Here is a tiny trained network, its code and every weight. The questions are about switching its units off for an input and a class, where a switched-off unit gives its printed mean instead of its output.

import numpy as np


def w(rows, s, z=0):
    codes = np.array(rows[::2]) - 128.0
    scale = np.full(codes.shape[1], s)
    scale[-1] = z or s
    return codes * scale


def norm(h):
    return h / np.sqrt((h * h).mean(-1, keepdims=True) + 1e-5)


def f(y):
    return y / 2 * (1 + np.tanh(0.7978845608 * (y + 0.044715 * y**3)))


def log_softmax(a):
    a = a - a.max(-1, keepdims=True)
    return a - np.log(np.exp(a).sum(-1, keepdims=True))


def net(x, mask):
    res = np.array(x, float).reshape(1, 8) / 4 @ E
    u = 0
    for l in range(3):
        y = f(norm(res) @ A[l][:, :-1].T + A[l][:, -1])
        res = res + np.where(mask[u : u + 11], y, B[l][:, -1]) @ B[l][:, :-1]
        u += 11
    return log_softmax(norm(res)[-1] @ U[:, :-1].T + U[:, -1])


A, B = {}, {}
E = w([
[142,101,236],'x0',
[253,18,89],'x1',
[123,132,129],'x2',
[127,130,132],'x3',
[136,135,130],'x4',
[128,132,128],'x5',
[73,78,107],'x6',
[116,112,120],'x7',
],0.0038)
A[0] = w([
[166,194,97,142],'0.n0',
[100,124,38,93],'0.n1',
[106,174,128,252],'0.n2',
[150,103,125,41],'0.n3',
[80,149,140,136],'0.n4',
[157,161,194,219],'0.n5',
[88,102,130,126],'0.n6',
[129,120,122,101],'0.n7',
[149,196,2,107],'0.n8',
[111,116,117,80],'0.n9',
[136,133,148,118],'0.n10',
],0.0088,0.0036)
B[0] = w([
[79,58,171,167],'0.n0',
[111,86,195,164],'0.n1',
[161,68,74,253],'0.n2',
[122,214,128,105],'0.n3',
[183,108,94,178],'0.n4',
[81,48,130,238],'0.n5',
[175,107,160,140],'0.n6',
[129,144,134,114],'0.n7',
[6,3,221,218],'0.n8',
[159,145,164,108],'0.n9',
[120,121,140,128],'0.n10',
],0.0049,0.0033)
A[1] = w([
[114,87,128,124],'1.n0',
[151,148,88,105],'1.n1',
[103,75,84,189],'1.n2',
[102,124,90,108],'1.n3',
[47,254,152,240],'1.n4',
[96,211,135,149],'1.n5',
[107,62,175,151],'1.n6',
[40,209,152,247],'1.n7',
[149,134,171,112],'1.n8',
[36,44,59,167],'1.n9',
[93,134,97,55],'1.n10',
],0.0063,0.0016)
B[1] = w([
[120,162,126,163],'1.n0',
[157,135,144,110],'1.n1',
[171,218,142,189],'1.n2',
[190,112,171,133],'1.n3',
[244,68,51,150],'1.n4',
[196,2,77,116],'1.n5',
[92,176,151,209],'1.n6',
[245,41,74,164],'1.n7',
[83,118,113,126],'1.n8',
[202,193,211,254],'1.n9',
[196,89,165,124],'1.n10',
],0.0051)
A[2] = w([
[55,13,133,98],'2.n0',
[143,173,137,119],'2.n1',
[85,122,83,45],'2.n2',
[108,168,124,113],'2.n3',
[95,81,123,59],'2.n4',
[225,253,135,222],'2.n5',
[98,167,64,64],'2.n6',
[126,130,135,76],'2.n7',
[97,152,67,4],'2.n8',
[129,106,29,126],'2.n9',
[110,72,125,100],'2.n10',
],0.0045,0.0028)
B[2] = w([
[97,75,144,144],'2.n0',
[146,145,131,130],'2.n1',
[144,51,159,65],'2.n2',
[164,123,143,107],'2.n3',
[116,44,158,94],'2.n4',
[142,254,99,254],'2.n5',
[162,85,166,63],'2.n6',
[134,123,133,104],'2.n7',
[141,54,157,57],'2.n8',
[152,110,110,93],'2.n9',
[120,94,120,121],'2.n10',
],0.0054,0.0023)
U = w([
[116,149,141,252],'0',
[45,67,184,122],'1',
[218,89,1,112],'2',
[110,169,159,66],'3',
[89,169,123,66],'4',
],0.0078,0.0027)

Each question gives the input, the list of numbers given to net, and the class t.
The units are the neurons (one row each of A and B). Each row of codes is followed by its name. A weight is (code - 128) times the scale printed after its matrix; where a second scale follows, it is the last column's (A, B and U).
mask holds one flag per neuron, layer by layer. A switched-off neuron (its flag False) gives its mean, the last column of its row in B, instead of its output. The means were averaged over made-up inputs and are rounded, as every weight is.
A unit's drop is (log p(t) with every unit on - log p(t) with that unit switched off) / (log p(t) with every unit on - log p(t) with every unit switched off).
The circuit of an input: a set's keep is (log p(t) with only the set's units on - log p(t) with every unit switched off) / (log p(t) with every unit on - log p(t) with every unit switched off). Starting from the 12 units with the biggest drops (on a tie, the unit counted first), units are removed one at a time, each time the one whose removal leaves the highest keep (on an exact tie, the one counted first), for as long as the keep stays at least 0.8.
units of the circuit, in order: the units of the circuit, biggest drop first
most important unit: the unit with the biggest drop
top k neurons: the k neurons with the biggest drops, biggest first
k most important neurons of layer l: the k neurons of layer l with the biggest drops, biggest first
drop when u is switched off: that unit's drop, to one decimal
input [-8,4,7,-6,5,-4,5,2], class 1: units of the circuit, in order -> [0.n8; 0.n1]
input [-7,-4,6,4,2,-7,2,-2], class 1: units of the circuit, in order -> [0.n8; 2.n5]
input [-7,-6,1,-6,1,-8,1,-1], class 1: top 4 neurons -> [0.n8; 0.n1; 2.n5; 1.n7]
input [5,-8,-2,6,4,8,8,-5], class 2: top 2 neurons -> [0.n8; 1.n4]
input [-8,7,7,7,2,8,-4,4], class 1: top 3 neurons -> [0.n8; 0.n1; 0.n0]
input [6,-8,-1,5,-4,8,-2,2], class 2: top 3 neurons -> [0.n8; 1.n4; 1.n7]
input [0,5,-6,7,-6,7,-1,4], class 4: most important unit -> 1.n7
input [-6,6,1,3,7,5,4,1], class 4: 2 most important neurons of layer 0 -> [0.n5; 0.n2]
input [-7,-8,-5,3,-2,-3,5,1], class 2: 2 most important neurons of layer 0 -> [0.n5; 0.n4]
input [0,-5,2,-8,-4,1,4,-3], class 2: 3 most important neurons of layer 0 -> [0.n8; 0.n5; 0.n0]
input [-7,1,-1,-4,-3,-4,7,-3], class 1: 2 most important neurons of layer 0 -> [0.n8; 0.n1]
input [-8,6,6,-6,-3,5,8,5], class 1: drop when 0.n1 is switched off -> 0.3
input [3,2,-4,-6,-6,-1,8,7], class 3: drop when 0.n8 is switched off -> 0.2
input [0,-7,-8,0,-1,0,5,3], class 2: drop when 0.n5 is switched off -> 0.1
input [-8,-6,2,2,8,-1,2,-1], class 1: drop when 2.n6 is switched off -> 0.0
input [-6,-3,6,3,0,6,-3,-2], class 1: 2 most important neurons of layer 0 -> [0.n8; 0.n0]
input [-2,5,0,-7,1,-6,6,-1], class 3: most important neuron of layer 0 -> [0.n2]
